Here is a tiny trained network, its code and every weight. The questions are about switching its units off for an input and a class, where a switched-off unit gives its printed mean instead of its output.

import numpy as np


def w(rows, s, z=0):
    codes = np.array(rows[::2]) - 128.0
    scale = np.full(codes.shape[1], s)
    scale[-1] = z or s
    return codes * scale


def norm(h):
    return h / np.sqrt((h * h).mean(-1, keepdims=True) + 1e-5)


def f(y):
    return np.maximum(y, 0)


def log_softmax(a):
    a = a - a.max(-1, keepdims=True)
    return a - np.log(np.exp(a).sum(-1, keepdims=True))


def net(x, mask):
    res = np.array(x, float).reshape(1, 7) / 4 @ E
    u = 0
    for l in range(2):
        y = f(norm(res) @ A[l][:, :-1].T + A[l][:, -1])
        res = res + np.where(mask[u : u + 8], y, B[l][:, -1]) @ B[l][:, :-1]
        u += 8
    return log_softmax(norm(res)[-1] @ U[:, :-1].T + U[:, -1])


A, B = {}, {}
E = w([
[55,102,195,170,80,223,142,198,75],'x0',
[117,132,133,124,129,122,134,122,133],'x1',
[121,113,126,128,131,131,131,123,141],'x2',
[125,114,130,120,129,136,117,119,137],'x3',
[93,252,80,140,211,221,115,124,169],'x4',
[120,132,199,202,168,63,51,217,219],'x5',
[129,127,128,128,120,130,122,122,131],'x6',
],0.013)
A[0] = w([
[181,69,206,188,92,23,147,112,163,85],'L0N1',
[103,135,110,152,145,184,115,153,87,44],'L0N2',
[213,172,44,46,184,120,156,29,165,123],'L0N3',
[69,202,117,158,194,134,118,179,205,2],'L0N4',
[73,87,217,129,96,137,148,167,75,55],'L0N5',
[101,171,56,48,146,254,178,25,72,118],'L0N6',
[157,93,120,41,89,105,109,92,64,40],'L0N7',
[142,48,78,41,22,104,237,73,28,167],'L0N8',
],0.0079,0.0065)
B[0] = w([
[106,132,97,18,166,81,132,210,106,182],'L0N1',
[123,126,136,54,135,153,128,103,146,140],'L0N2',
[158,158,43,199,103,38,155,121,174,222],'L0N3',
[172,102,220,173,168,166,93,17,91,166],'L0N4',
[138,130,107,219,36,161,167,143,123,165],'L0N5',
[94,108,58,98,82,65,154,255,54,221],'L0N6',
[143,145,135,157,156,146,108,126,172,162],'L0N7',
[155,179,249,200,248,207,56,76,217,247],'L0N8',
],0.0082,0.013)
A[1] = w([
[118,78,216,149,97,132,100,193,141,190],'L1N1',
[115,140,198,178,123,215,136,64,138,10],'L1N2',
[179,122,143,151,169,79,70,41,180,17],'L1N3',
[164,147,151,183,180,92,129,22,158,27],'L1N4',
[150,106,86,4,139,6,112,117,159,49],'L1N5',
[73,56,140,163,41,73,117,179,96,2],'L1N6',
[20,115,116,100,69,182,179,177,62,47],'L1N7',
[108,161,51,120,120,130,141,85,108,176],'L1N8',
],0.013,0.0036)
B[1] = w([
[100,129,86,155,78,38,154,79,105,248],'L1N1',
[69,45,163,158,146,78,29,233,39,219],'L1N2',
[182,179,169,64,126,238,182,108,168,239],'L1N3',
[149,138,124,55,121,182,171,97,141,233],'L1N4',
[62,56,184,192,143,145,40,210,2,225],'L1N5',
[122,201,58,134,96,144,153,60,198,178],'L1N6',
[199,163,181,48,181,175,113,73,196,189],'L1N7',
[128,36,104,126,93,101,174,121,142,186],'L1N8',
],0.012)
U = w([
[201,159,163,29,181,202,136,104,166,2],'0',
[80,100,208,180,143,94,16,167,73,125],'1',
[109,144,7,149,43,44,176,88,146,217],'2',
],0.014,0.00043)

Each question gives the input, the list of numbers given to net, and the class t.
The units are the neurons (one row each of A and B). Each row of codes is followed by its name. A weight is (code - 128) times the scale printed after its matrix; where a second scale follows, it is the last column's (A, B and U).
mask holds one flag per neuron, layer by layer. A switched-off neuron (its flag False) gives its mean, the last column of its row in B, instead of its output. The means were averaged over made-up inputs and are rounded, as every weight is.
A unit's drop is (log p(t) with every unit on - log p(t) with that unit switched off) / (log p(t) with every unit on - log p(t) with every unit switched off).
The circuit of an input: a set's keep is (log p(t) with only the set's units on - log p(t) with every unit switched off) / (log p(t) with every unit on - log p(t) with every unit switched off). Starting from the 12 units with the biggest drops (on a tie, the unit counted first), units are removed one at a time, each time the one whose removal leaves the highest keep (on an exact tie, the one counted first), for as long as the keep stays at least 0.8.
units of the circuit, in order: the units of the circuit, biggest drop first
most important unit: the unit with the biggest drop
k most important neurons: the k neurons with the biggest drops, biggest first
top k neurons in layer l: the k neurons of layer l with the biggest drops, biggest first
drop when u is switched off: that unit's drop, to one decimal
input [8,4,-5,-3,6,0,-2], class 0: 2 most important neurons	[L1N7 L0N8]
input [0,-8,-6,7,3,5,5], class 0: most important unit	L1N3
input [-7,0,3,-5,1,6,-4], class 0: 4 most important neurons	[L0N6 L1N3 L1N2 L0N4]
input [-5,4,2,-5,1,8,5], class 0: 4 most important neurons	[L0N6 L1N3 L0N4 L1N2]
input [5,-1,8,-3,-4,1,7], class 2: top 2 neurons in layer 1	[L1N1 L1N6]
input [6,-6,0,8,1,0,-5], class 0: 2 most important neurons	[L0N8 L1N7]
input [-5,5,-2,-6,2,0,1], class 2: 3 most important neurons	[L0N8 L0N3 L1N2]
input [-7,-7,-8,-1,1,-5,3], class 2: 4 most important neurons	[L0N3 L0N6 L1N7 L0N4]
input [1,-6,-4,8,-7,-8,1], class 1: units of the circuit, in order	[L0N8 L1N2]
input [-5,6,-7,3,-8,0,1], class 0: 2 most important neurons	[L0N8 L0N6]
input [-5,8,-8,5,1,-5,-4], class 2: 2 most important neurons	[L0N6 L0N3]
input [-5,5,-4,4,1,8,-2], class 0: 3 most important neurons	[L0N6 L1N3 L0N4]
input [5,7,3,5,2,-3,-2], class 0: 2 most important neurons	[L1N7 L0N6]
input [-6,5,5,4,-7,-8,-3], class 0: units of the circuit, in order	[L0N8]
input [-1,6,-5,8,4,5,-7], class 0: top 3 neurons in layer 1	[L1N3 L1N5 L1N4]
input [2,4,-1,-6,-6,1,-4], class 2: top 2 neurons in layer 1	[L1N1 L1N5]
input [-4,-2,7,-8,6,-2,8], class 2: drop when L1N1 is switched off	0.0
input [6,-3,1,-1,4,-1,7], class 0: drop when L1N7 is switched off	2.5
input [-6,1,-2,-1,-8,-2,4], class 0: drop when L0N8 is switched off	1.5
